Below are the code and all the weights of a small trained network. Each question names an input and a class and asks about switching units off, where a switched-off unit gives its printed mean instead of its output.

import numpy as np


def w(rows, s, z=0):
    codes = np.array(rows[::2]) - 128.0
    scale = np.full(codes.shape[1], s)
    scale[-1] = z or s
    return codes * scale


def f(y):
    return np.maximum(y, 0)


def log_softmax(a):
    a = a - a.max(-1, keepdims=True)
    return a - np.log(np.exp(a).sum(-1, keepdims=True))


def net(x, mask):
    res = np.array(x, float).reshape(1, 7) / 4 @ E
    y = f(res @ A[0][:, :-1].T + A[0][:, -1])
    res = res + np.where(mask, y, B[0][:, -1]) @ B[0][:, :-1]
    return log_softmax(res[-1] @ U[:, :-1].T + U[:, -1])


A, B = {}, {}
E = w([
[128,128,128],'x0',
[248,50,153],'x1',
[130,130,127],'x2',
[181,164,31],'x3',
[127,128,127],'x4',
[210,212,181],'x5',
[125,128,126],'x6',
],0.012)
A[0] = w([
[221,77,133,169],'N0',
[191,168,14,198],'N1',
[160,194,173,168],'N2',
[102,208,109,124],'N3',
[193,114,156,156],'N4',
[185,29,139,142],'N5',
[118,106,178,99],'N6',
[29,167,137,217],'N7',
[115,122,49,92],'N8',
[96,104,204,208],'N9',
[71,36,64,254],'N10',
[206,253,210,233],'N11',
],0.015,0.0097)
B[0] = w([
[60,134,249,217],'N0',
[93,215,112,219],'N1',
[135,76,65,185],'N2',
[158,129,86,168],'N3',
[85,127,143,190],'N4',
[156,127,205,205],'N5',
[141,145,120,149],'N6',
[80,116,68,213],'N7',
[187,181,105,159],'N8',
[146,78,135,191],'N9',
[136,185,189,229],'N10',
[104,68,67,251],'N11',
],0.014,0.021)
U = w([
[42,136,148,253],'0',
[156,213,100,71],'1',
[205,98,206,133],'2',
[159,200,187,22],'3',
[172,39,80,130],'4',
[192,145,39,128],'5',
[160,8,169,60],'6',
],0.013,0.0059)

Each question gives the input, the list of numbers given to net, and the class t.
The units are the neurons (one row each of A and B). Each row of codes is followed by its name. A weight is (code - 128) times the scale printed after its matrix; where a second scale follows, it is the last column's (A, B and U).
mask holds one flag per neuron, in row order. A switched-off neuron (its flag False) gives its mean, the last column of its row in B, instead of its output. The means were averaged over made-up inputs and are rounded, as every weight is.
A unit's drop is (log p(t) with every unit on - log p(t) with that unit switched off) / (log p(t) with every unit on - log p(t) with every unit switched off).
The circuit of an input: a set's keep is (log p(t) with only the set's units on - log p(t) with every unit switched off) / (log p(t) with every unit on - log p(t) with every unit switched off). Starting from all 12 units, units are removed one at a time, each time the one whose removal leaves the highest keep (on an exact tie, the one counted first), for as long as the keep stays at least 0.8.
circuit, biggest first: the units of the circuit, biggest drop first
unit that matters most: the unit with the biggest drop
k most important neurons: the k neurons with the biggest drops, biggest first
drop of u: that unit's drop, to one decimal
input [2,1,-8,2,3,-2,-2], class 3: circuit, biggest first : (N11; N7)
input [7,7,7,0,4,8,1], class 6: unit that matters most : N11
input [2,7,3,6,2,0,5], class 3: circuit, biggest first : (N5; N1)
input [6,-6,8,-5,-5,1,0], class 4: circuit, biggest first : (N0; N1; N10)
input [-5,-8,2,1,-3,1,-2], class 5: circuit, biggest first : (N0; N3)
input [-8,2,-7,8,-6,6,-5], class 0: circuit, biggest first : (N0; N11)
input [2,2,-8,-4,2,-1,-3], class 2: circuit, biggest first : (N11; N1)
input [2,6,0,3,-1,-1,0], class 3: circuit, biggest first : (N11; N1)
input [-3,4,0,1,-4,-6,-3], class 3: circuit, biggest first : (N10; N11)
input [-5,-8,6,1,2,-8,-3], class 1: circuit, biggest first : (N8; N0)
input [-7,1,-3,7,5,7,5], class 0: 2 most important neurons : (N1; N0)
input [4,7,0,1,4,0,3], class 3: 2 most important neurons : (N5; N7)
input [3,2,-7,8,-1,8,0], class 0: 2 most important neurons : (N0; N1)
input [3,8,6,2,4,3,0], class 0: 3 most important neurons : (N0; N4; N1)
input [-4,1,-1,-6,3,-8,2], class 2: 2 most important neurons : (N10; N1)
input [-3,6,1,-6,-2,1,8], class 6: unit that matters most : N10
input [6,7,2,-5,-6,2,5], class 6: 2 most important neurons : (N10; N1)
input [-3,1,-3,-2,5,-4,-5], class 2: 2 most important neurons : (N1; N11)
input [-1,3,-4,0,-4,-3,5], class 2: 2 most important neurons : (N1; N7)
input [-6,8,-7,-3,6,7,6], class 6: most important neuron : (N11)
input [-5,4,-3,6,0,8,-1], class 0: drop of N1 : 0.2
input [7,-5,-8,3,2,3,-8], class 5: drop of N0 : 0.1
input [6,-8,6,-7,-6,7,5], class 4: drop of N5 : 0.0
input [-4,5,-2,5,1,-1,7], class 3: drop of N7 : 0.1
